Look-ups in named tables: a row name and a column name give one cell, copied from the table.

sonafo.tsv
	tepa	duze	noga	pep	laz	kurafa	zom
fis	109	86	136	223	92	140	114
kof	93	124	133	61	176	111	67
tolis	73	112	136	76	190	76	80
kunaki	162	54	169	31	140	181	121
salumok	145	88	114	61	173	153	48
zum	76	105	140	36	210	116	87
benese	138	64	150	10	111	113	45
kurom	99	87	152	202	91	141	118

salumok, noga => 114
benese, kurafa => 113
kof, laz => 176
kurom, noga => 152
zum, pep => 36
kof, tepa => 93
kunaki, duze => 54
kunaki, laz => 140
tolis, zom => 80

Table pep
	sukuzud	kedus	robiru	fipif	dumun	vugag	robegom
lakan	122	204	196	219	62	217	224
tup	171	179	179	66	120	140	142
rufaval	88	195	174	81	148	135	157
zape	62	145	114	126	128	30	149
lokes	89	126	142	138	122	63	96
sisanif	63	167	192	80	98	93	153

What is the sukuzud of zape in pep?
62
What is the robegom of lakan in pep?
224
What is the robiru of rufaval in pep?
174
What is the vugag of sisanif in pep?
93
What is the dumun of tup in pep?
120
What is the robiru of tup in pep?
179

pitepi:
	fas	kul	misi	tadatub	dabi	mus
nesete	6.153	5.505	6.289	7.829	5.131	5.984
gela	6.332	3.469	6.241	3.214	5.202	8.484
gogu	3.020	2.223	9.295	6.165	7.327	5.241
vubibe	5.362	6.806	6.329	6.675	7.465	2.901
fisiso	2.791	2.541	4.882	6.933	4.759	3.973
novole	9.132	5.770	3.644	4.984	5.385	6.680
kif	4.355	7.020	2.062	3.997	3.350	4.318

tadatub of fisiso: 6.933
dabi of novole: 5.385
dabi of gela: 5.202
fas of gela: 6.332
mus of gogu: 5.241
tadatub of kif: 3.997
misi of fisiso: 4.882
misi of nesete: 6.289
mus of fisiso: 3.973
fas of nesete: 6.153
fas of fisiso: 2.791
mus of novole: 6.680
Which row has the largest mus? gela

zes:
|  | nulebut | tora | sed | zul | gamodi | zezo | tofin | roba | sud |
|---|---|---|---|---|---|---|---|---|---|
| gik | -25.803 | 57.852 | 24.735 | 10.715 | -48.061 | 18.999 | -29.110 | -51.717 | -7.318 |
| mivina | 54.014 | 51.418 | -5.204 | -52.820 | -8.371 | 21.036 | -4.885 | -25.134 | 30.360 |
| zivode | -9.380 | 22.193 | -13.999 | -16.534 | -3.320 | 10.280 | 21.626 | -19.575 | -20.700 |
| gava | 3.468 | -25.073 | 63.567 | -28.279 | 58.379 | -0.604 | 67.860 | -47.969 | -43.182 |
| kab | -30.367 | -8.726 | -10.232 | 43.961 | -12.639 | -18.005 | -25.117 | 43.019 | 32.461 |
| vig | -44.282 | 60.843 | -47.878 | 11.332 | 20.863 | -39.050 | -11.075 | -14.778 | -3.753 |
| ponifur | 23.993 | -40.949 | -22.645 | -44.869 | 55.654 | 3.260 | -54.288 | 64.448 | -39.171 |
| dubi | 42.496 | 52.640 | -11.104 | -49.845 | 38.969 | -25.168 | -2.143 | 20.685 | 64.658 |
| gisopa | 47.738 | -31.968 | 7.051 | 18.981 | 47.852 | 53.527 | -49.514 | 23.478 | 44.267 |
| dup | 43.582 | -44.013 | -8.523 | 32.088 | -27.974 | -54.662 | -11.395 | 50.455 | 30.389 |
| latag | 24.851 | 36.923 | -39.847 | 7.126 | 2.081 | -13.410 | 32.841 | -29.622 | -52.759 |

What is the roba of vig in zes? -14.778
What is the tora of gava in zes? -25.073
What is the gamodi of gisopa in zes? 47.852
What is the tofin of mivina in zes? -4.885
What is the tora of latag in zes? 36.923
What is the zezo of latag in zes? -13.410
What is the tora of kab in zes? -8.726
What is the sed of gisopa in zes? 7.051
What is the sud of zivode in zes? -20.700
What is the sed of ponifur in zes? -22.645
What is the sud of dubi in zes? 64.658
Row with the largest sud: dubi

